In the rows, 100 means zero.
Here are made-up nodes, facts about them, and rows of numbers that follow some of those facts. Name the node behind each unnamed row.

Some facts about the nodes:
trepli λ trinagan; param λ klafer; zodan λ rasogo; dramoku λ skofloplum; vatrosik λ bustadre
muklu λ pagram; flurak λ gagur; dradur λ gromum; traride λ vegim; tugo λ sizar
klasatul λ befle; stafator λ buplum; befle λ vatrosik; vegim λ druflir; badam λ bredal
plasudrek λ fanetul; kala λ ligrak; floskes λ rutram; geram λ klamuskel; kadem λ tiduze
vitren λ dasaros; motedrar λ niflek; vaplel λ vaka; klevubro λ mevagu; ligrak λ drararim
tazon λ trozam; sizar λ nuflu; tiduze λ dudrir; meklur λ gedruvuk; misak λ koma
stobrun λ motedrar; greklubi λ trusim; brafo λ vitren; linin λ filoskim; trozam λ grilom
klafer λ stinusko; druflir λ tristi; pudu λ danum; saflom λ dramoku; klamuskel λ badam
sodrir λ stoplosku; naplan λ klugis; regrol λ zodan; zirus λ klevubro; rutram λ traride
trinagan λ brafo; lubre λ kala; gagur λ nugrun; dudrir λ geram; sastel λ dradur
sodek λ zirus; drubriben λ kadem; stinusko λ posur; danum λ stobrun; breflis λ stise
skekem λ tukla; grisol λ gralal; gragro λ rusko; teflin λ stepo; daloplom λ teflin
rusko λ nalil; pesu λ vapur; klatrugres λ gridu; dasaros λ dugak; fanetul λ geklekla
gralal λ klaskopon; grilom λ saflom; trudem λ lutran; skofloplum λ param; filoskim λ stofi
stofi λ muklu; koma λ gragro; stepo λ driplom; vapur λ pudu; nibol λ flurak
brofa λ floskes; bredal λ klasatul; klugis λ ritudu; lutran λ skekem; niflek λ tugo
stise λ brofa; bustadre λ pesu; nuflu λ virogre; kliflaflu λ drubriben; dotrek λ meklur
driplom λ vaplel; trusim λ stafator; tristi λ regrol; buplum λ dotrek; nebek φ broram
nebek φ flabren; nebek φ motedrar; brikle φ daloplom; brikle φ sizar; brikle φ fliklin
brikle φ greklubi; brikle φ droplem; brikle φ muzafle; rasogo φ koma; rasogo φ misak
rasogo φ brugo; rasogo φ klasatul; rasogo φ gruskiskik; rasogo φ nalil; rasogo φ gedruvuk
rasogo φ dotrek; dradur φ broduse; dradur φ gesa; dradur φ vibro; dradur φ sastel
dradur φ dugak; dradur φ grupar; mugru φ nibol; mugru φ stoplosku; mugru φ sizar
mugru φ greklubi; mugru φ rogu; mugru φ sarum; mugru φ dugak; mugru φ muzafle
mugru φ dotrek; badam φ droplem; badam φ posur; badam φ bedan; badam φ grupar
kala φ nugrun; kala φ vegim; kala φ gruskiskik; flodir φ sigir; flodir φ druflir
flodir φ mevagu; flodir φ nufesto; drogra φ broduse; drogra φ bredal; drogra φ nesek
drogra φ droplem; drogra φ gruskiskik; vitren φ floskes; vitren φ klevubro; vitren φ trozun
vitren φ gruskiskik; vitren φ bustadre; famak φ gromum; famak φ trepli; famak φ trevilu
famak φ fuvir; famak φ drusodruk; skozer φ riflar; skozer φ gesa; skozer φ fliklin
skozer φ flelan; skozer φ vatro; skozer φ posur; skozer φ breflis; skozer φ fanetul
brafo φ greklubi; brafo φ grupar; brafo φ ligrak; brafo φ dresoflur; klafer φ zasti
klafer φ mevagu; klafer φ klugis; klafer φ fluka; klafer φ madron; klafer φ kliflaflu
pudu φ klevubro; pudu φ klugis; naplan φ nugrun; naplan φ dugak; naplan φ kliflaflu
regrol φ lofu; regrol φ stafator; rutram φ pivonir; rutram φ pere; rutram φ gridu
rutram φ dramoku; rutram φ soru; trinagan φ param; trinagan φ tukla; mipos φ pere
mipos φ nibol; mipos φ pagram; mipos φ vegim; mipos φ vaplel; mipos φ gruskiskik
sodek φ broduse; sodek φ drubriben; sodek φ zasti; sodek φ flelan; sodek φ linin
sodek φ fuvir; sodek φ tristi; sodek φ klasatul; sodek φ ligrak; sodek φ nufesto
stinusko φ driplom; stinusko φ klaskopon; stinusko φ dramoku; stinusko φ kudrak; stinusko φ rako
teflin φ skekem; teflin φ greklubi; teflin φ gatra; teflin φ trevilu; teflin φ trozun
teflin φ vegim; teflin φ mevagu; teflin φ vaplel; teflin φ vedri; teflin φ tugo
teflin φ suno; rusko φ klasatul; rusko φ bedan; rusko φ medrok; rusko φ bustadre
drararim φ stinar; drararim φ lofu; drararim φ fluka; drararim φ tazon; dasaros φ sastel
dasaros φ stobrun; dasaros φ madron; gralal φ trufel; gralal φ daloplom; gralal φ gesa
gralal φ trepli; gralal φ soru; gralal φ param; gralal φ stafator; gralal φ duplir
gralal φ tazon; ritudu φ trozam; ritudu φ grufofi; ritudu φ tazon; librobres φ sodrir
librobres φ duplir; trudem φ dramoku; trudem φ gramo; trudem φ nalil; trudem φ ligrak
skofloplum φ drubriben; skofloplum φ flabren; skofloplum φ flelan; skofloplum φ flurak; skofloplum φ pudrom
skofloplum φ stobrun; skofloplum φ geram; skofloplum φ tiduze; stepo φ sastel; stepo φ seste
stepo φ danum; stepo φ nalil; stepo φ nabrus; vaka φ sizar; vaka φ zodan
vaka φ pinutem; vaka φ druflir; vaka φ grisol; vaka φ brugo; trofolu φ pere
trofolu φ lofu; trofolu φ vudro; trofolu φ laflen; trofolu φ fanetul; tokloklam φ stinar
tokloklam φ driplom; tokloklam φ sapas; noti φ klaskopon; noti φ skekem; noti φ flabren
noti φ grisol; noti φ pudrom; noti φ muzafle; vapur φ lofu; vapur φ tekon
vapur φ fuvir; vapur φ dugak; vapur φ motedrar; vapur φ medrok; brofa φ plasudrek
brofa φ viri; brofa φ fuvir; brofa φ sarum; brofa φ breflis; lutran φ skastan
lutran φ flelan; lutran φ gatra; lutran φ duplir; niflek φ vaplel; niflek φ virogre
niflek φ geklekla; niflek φ posur; buplum φ sodrir; buplum φ flelan; buplum φ posur
buplum φ muzafle; buplum φ gagur; buplum φ ligrak

Some nodes and their rows:
94 108 104 100 108 101 100 94 96 104 105 99 92 100 90 110 97 104 105 102
 97 99 101 101 98 113 100 102 96 97 105 104 99 101 100 102 106 107 96 96
 99 101 91 -> grilom
97 103 90 99 88 104 92 92 95 108 94 101 95 101 97 104 104 107 102 94 96
 100 96 98 105 104 100 99 98 100 102 104 95 100 105 103 103 105 100 103
 96 103 103 -> vudro
99 87 100 100 96 106 106 88 87 104 92 103 101 104 109 99 102 108 102 97
 98 104 97 103 114 99 103 97 95 99 97 97 103 95 102 103 104 106 98 106
 99 107 111 -> droplem
97 112 131 106 114 95 99 110 108 97 118 96 93 98 91 90 104 103 98 99 98
 102 105 101 100 104 100 100 100 88 108 91 98 100 94 101 100 104 102 95
 98 100 94 -> dasaros
87 113 105 100 85 98 82 118 109 111 112 95 82 99 87 93 107 107 111 94 96
 94 102 97 94 109 103 101 95 94 110 92 93 93 99 101 95 102 97 87 89 103
 82 -> rutram
101 105 95 102 114 103 100 87 91 109 103 104 95 98 98 104 89 109 99 104
 96 101 96 99 100 104 100 100 98 103 101 105 98 100 106 106 108 106 98
 105 101 98 98 -> dramoku
99 98 103 101 90 104 101 91 95 99 98 101 96 102 104 100 101 107 98 93 98
 101 97 100 109 101 101 96 96 98 104 100 97 95 103 100 102 106 100 104
 100 104 105 -> skastan
99 100 101 101 96 103 95 93 93 108 97 101 100 100 102 100 97 106 100 97
 97 103 98 100 107 101 101 99 97 98 102 100 98 97 102 102 102 105 100
 102 98 103 103 -> tekon
98 105 118 104 100 102 89 112 95 106 94 95 103 91 99 111 106 103 99 91
 97 107 97 99 102 100 100 99 103 97 105 97 101 102 97 102 100 101 100
 100 98 102 101 -> zirus
90 90 81 95 102 105 112 97 88 95 92 104 104 106 100 106 104 107 109 110
 100 108 100 104 107 101 101 103 98 99 102 97 107 110 101 108 106 104
 103 99 99 102 100 -> bustadre
92 105 117 101 78 99 96 106 100 96 109 91 95 110 90 93 113 103 104 91 99
 97 106 101 105 108 102 102 98 88 105 93 96 112 97 102 103 105 107 93 94
 109 87 -> niflek
106 99 104 103 92 108 108 88 85 104 98 102 95 109 102 100 93 112 99 93
 97 99 94 103 118 99 105 99 94 99 98 96 97 100 99 102 110 112 101 112
 100 106 120 -> posur
102 99 121 103 89 105 104 97 92 95 98 98 106 99 100 109 110 103 93 90
 100 108 98 102 113 100 98 95 101 96 101 99 98 99 99 100 105 106 104 108
 103 106 110 -> gagur
103 99 113 103 109 100 112 87 90 100 100 104 108 102 105 107 98 106 92
 98 100 106 97 103 113 101 102 96 97 101 98 98 106 97 99 102 107 108 100
 106 104 104 114 -> ligrak
98 89 103 99 91 105 105 84 86 107 85 97 111 98 108 111 113 101 99 97 102
 110 100 100 111 105 104 99 101 97 100 103 106 102 105 102 107 100 99 99
 99 109 100 -> nibol
104 103 99 101 108 104 94 102 102 111 102 95 98 99 98 90 94 101 96 97 95
 100 100 98 101 102 101 102 100 97 102 99 96 103 103 103 100 102 98 98
 98 104 88 -> fufe
91 111 139 104 86 95 93 117 107 104 119 91 99 98 95 94 116 102 100 88
 102 101 104 101 105 106 107 95 97 90 108 88 96 97 90 97 98 101 104 90
 93 109 100 -> dradur
101 90 100 98 106 107 104 86 89 101 87 99 93 105 106 97 98 105 99 103 96
 105 100 103 111 97 100 99 96 90 100 98 103 97 109 102 107 107 97 105
 101 100 96 -> skekem
99 91 90 98 94 106 100 89 88 107 91 100 99 102 106 100 105 107 106 98 99
 102 97 99 109 102 104 100 96 98 98 98 101 99 102 104 104 105 100 102 96
 106 106 -> trevilu

Which node is each row?
No name comes twice in this set of rows, the named rows included.
90 104 121 98 101 97 95 124 109 87 106 93 90 102 91 102 112 92 105 99 96
 106 109 105 94 102 92 101 104 85 109 96 100 106 93 95 95 103 99 96 100
 101 78 | stepo
99 105 96 98 98 109 89 91 91 99 89 99 80 105 95 96 95 110 101 94 94 98
 97 100 102 100 99 103 98 93 104 99 91 107 106 101 105 108 101 110 98 96
 100 | tukla
89 115 121 98 68 99 89 104 113 95 122 95 78 110 82 87 110 111 102 88 98
 89 105 96 102 118 99 99 92 91 111 99 83 102 102 99 96 105 105 92 89 104
 84 | gralal
93 120 153 104 117 98 108 114 116 84 129 93 96 99 85 99 92 104 95 93 104
 100 107 109 105 110 95 100 94 88 110 93 95 104 91 98 103 107 106 90 100
 100 89 | skofloplum
93 110 121 102 105 94 92 130 105 110 108 90 84 102 91 80 108 103 117 104
 96 98 106 105 97 98 110 107 94 86 106 79 103 105 86 99 98 104 99 86 91
 106 91 | rasogo
91 104 112 97 96 97 98 108 97 100 103 94 89 106 88 105 105 98 110 104 96
 102 105 104 95 110 99 105 101 89 105 98 103 111 97 103 103 104 101 93
 97 106 80 | pudu
98 114 117 103 99 120 94 111 83 113 99 90 110 88 96 122 89 114 106 92
 101 109 92 112 109 95 113 100 92 91 102 90 103 101 95 97 116 108 101 98
 98 101 126 | stoplosku
97 104 87 96 84 107 103 104 89 93 94 103 93 114 93 104 96 109 108 99 98
 102 98 105 110 98 104 105 98 98 101 93 99 119 95 105 106 109 109 104 99
 104 100 | virogre
94 106 75 88 95 124 87 95 93 95 83 98 73 105 98 94 81 113 105 98 95 103
 98 105 98 89 94 105 93 80 106 99 89 99 116 94 106 107 96 107 97 83 89 | gridu
102 83 86 96 105 103 104 87 79 111 75 100 101 103 112 97 103 104 107 108
 98 108 97 102 109 98 108 103 97 98 95 95 111 103 104 108 108 104 99 102
 98 106 106 | gruskiskik
106 98 90 100 123 100 105 97 88 101 88 102 97 107 107 95 98 104 101 106
 93 107 97 103 105 91 99 102 102 96 97 96 106 110 99 106 106 108 100 109
 103 100 101 | nalil

The same nodes again, as new rows of numbers:
Some rows with their names:
103 99 86 111 91 90 88 113 88 103 77 93 97 94 100 107 103 107 98 91 93
 115 87 82 91 111 106 83 96 103 104 95 104 60 104 89 94 114 107 97 102
 92 -> sapas
103 94 84 107 107 83 85 107 100 101 86 94 92 87 99 90 94 87 92 90 114
 121 94 103 77 113 99 97 98 99 104 93 98 88 106 108 97 112 107 96 100 92 -> befle
112 88 81 98 120 91 91 100 109 102 72 104 99 89 102 114 103 113 89 91
 102 85 89 97 75 114 94 99 91 99 114 90 100 105 104 96 104 112 109 98
 106 94 -> saflom
113 104 81 114 93 93 90 103 86 95 74 103 95 101 96 83 82 98 97 81 112
 114 92 89 83 112 117 85 105 90 114 98 99 106 119 107 105 119 111 99 98
 90 -> stobrun
149 93 73 106 123 95 98 91 131 95 52 104 108 95 110 97 109 114 75 97 106
 89 86 114 55 117 114 85 109 100 113 93 104 88 113 107 108 71 123 98 94
 96 -> skofloplum
133 99 77 120 125 92 87 105 140 98 70 97 100 96 109 108 125 96 86 99 98
 109 87 99 65 118 117 91 111 102 103 91 108 117 110 105 96 67 110 94 103
 97 -> skozer
108 95 84 109 99 94 88 106 107 96 90 100 93 103 100 108 110 100 102 88
 103 105 85 91 88 113 107 94 95 101 96 90 101 125 103 93 96 101 102 99
 101 94 -> geklekla
122 99 79 116 112 92 90 106 128 96 74 98 97 95 107 106 118 100 90 99 101
 108 81 99 70 112 117 87 108 99 97 90 104 97 110 103 96 73 112 96 98 97 -> lutran
122 107 80 121 118 91 83 101 111 112 57 92 100 96 107 119 115 101 68 106
 108 106 97 101 67 129 111 84 107 107 112 104 102 76 87 102 107 76 96
 100 107 91 -> stepo
99 100 84 105 112 88 85 107 101 109 83 97 93 93 98 108 104 100 94 94 110
 104 90 93 80 111 102 94 94 98 104 94 101 91 101 101 100 104 105 96 104
 94 -> ruskoflir
110 104 91 106 92 94 87 102 86 100 80 103 95 116 102 92 113 121 110 88
 103 125 91 106 93 113 111 97 95 101 97 89 101 123 101 88 98 98 100 114
 105 93 -> dugak
103 94 86 98 110 83 85 103 96 103 89 92 92 91 102 85 105 89 88 91 110
 118 94 105 74 113 96 93 97 102 94 92 99 81 99 99 94 102 109 95 97 92 -> dudrir
111 97 90 93 90 92 89 99 72 99 79 94 92 99 108 78 95 101 102 91 94 115
 87 101 81 119 113 91 97 97 92 91 94 91 95 90 94 110 99 102 93 91 -> kliflaflu
136 92 80 102 117 95 97 95 109 101 48 98 108 84 121 104 101 115 88 106
 88 92 81 108 61 120 117 93 104 102 110 93 96 85 104 108 102 87 105 102
 99 96 -> klafer
118 98 84 110 97 97 87 104 103 92 87 102 92 108 96 99 117 104 99 82 105
 112 86 88 88 113 110 87 100 98 100 89 105 122 106 88 97 100 110 98 101
 92 -> sodrir
116 100 83 110 97 94 87 101 99 105 78 96 100 109 99 105 102 102 90 88 93
 112 97 87 90 116 110 90 96 106 106 98 107 96 99 87 99 105 104 98 97 92 -> gramo
115 99 85 106 106 96 86 103 100 98 84 103 91 103 101 98 114 101 99 87
 102 103 88 90 84 115 109 91 99 96 101 88 101 130 102 93 98 99 104 99
 103 93 -> plasudrek
100 98 89 108 106 92 86 112 88 101 80 97 92 90 101 107 110 106 103 91 94
 113 85 81 85 113 106 90 98 98 106 88 101 90 107 96 93 113 104 97 110 93 -> grufofi
116 98 79 110 101 92 93 101 113 103 68 95 100 94 110 102 100 101 89 104
 102 109 84 108 71 114 118 88 103 101 95 97 99 86 104 109 101 78 105 99
 91 96 -> flodir

Rows to name:
No name comes twice in this set of rows, the named rows included.
136 93 79 112 114 87 87 96 122 96 75 91 97 97 110 85 112 82 84 93 100
 120 96 115 63 124 115 99 108 107 95 92 102 114 103 100 93 76 108 96 94
 94 | badam
129 96 76 118 112 91 91 100 140 102 68 94 104 98 112 111 112 93 85 104
 94 109 88 106 70 119 118 93 105 107 97 97 103 107 103 104 98 65 105 98
 96 96 | mugru
107 96 87 123 85 96 86 112 90 86 85 98 89 100 99 116 115 115 100 92 111
 111 79 92 94 120 108 86 94 104 87 92 95 119 93 85 99 106 92 105 105 90 | vaplel
118 96 81 131 103 90 90 110 129 90 63 90 97 85 113 123 118 109 85 115
 116 111 75 112 66 121 116 83 107 107 87 97 94 82 97 113 100 63 96 101
 100 95 | teflin
121 101 85 109 94 100 88 100 89 91 85 106 91 113 95 87 112 107 100 77
 109 110 86 88 89 113 114 83 100 96 100 89 102 132 108 84 100 103 111
 100 98 91 | flelan
122 105 82 120 111 89 89 102 135 103 67 98 103 111 108 103 126 114 93
 103 106 132 93 123 74 113 112 98 103 108 93 93 107 103 106 103 101 59
 109 109 101 97 | brafo
110 98 83 104 90 95 91 101 88 101 79 99 95 101 101 94 97 104 100 93 105
 108 86 97 85 112 113 86 96 97 97 95 95 98 100 97 101 100 104 102 94 93 | sigir
115 97 87 108 102 97 86 107 100 94 84 101 92 104 99 104 118 103 102 86
 90 111 87 80 88 115 113 90 100 99 102 87 105 124 105 85 93 104 104 98
 106 92 | fanetul
119 92 79 119 104 89 93 105 134 101 70 90 103 91 114 119 108 98 95 107
 90 111 85 103 75 117 117 98 100 109 95 96 100 96 102 102 94 75 98 99 98
 96 | mipos
117 97 84 108 98 96 87 101 100 96 86 102 93 108 99 100 111 101 100 84
 103 106 88 90 88 114 112 92 97 100 100 91 102 138 102 89 98 101 103 100
 101 92 | sarum
119 92 82 131 106 97 85 107 82 107 80 94 93 92 97 94 123 100 113 91 81
 110 79 67 86 113 108 84 98 109 106 84 105 110 99 100 88 120 112 94 107
 91 | stafator
118 97 82 116 116 92 90 107 122 98 70 97 98 88 112 109 116 101 95 103 97
 111 80 99 68 115 117 91 106 99 100 90 101 94 109 109 94 77 105 97 104
 97 | famak
134 98 81 110 123 100 87 106 113 105 69 95 103 94 108 113 120 93 97 98
 109 125 87 104 67 115 119 93 103 101 106 93 102 128 109 108 97 69 102
 90 105 98 | brofa

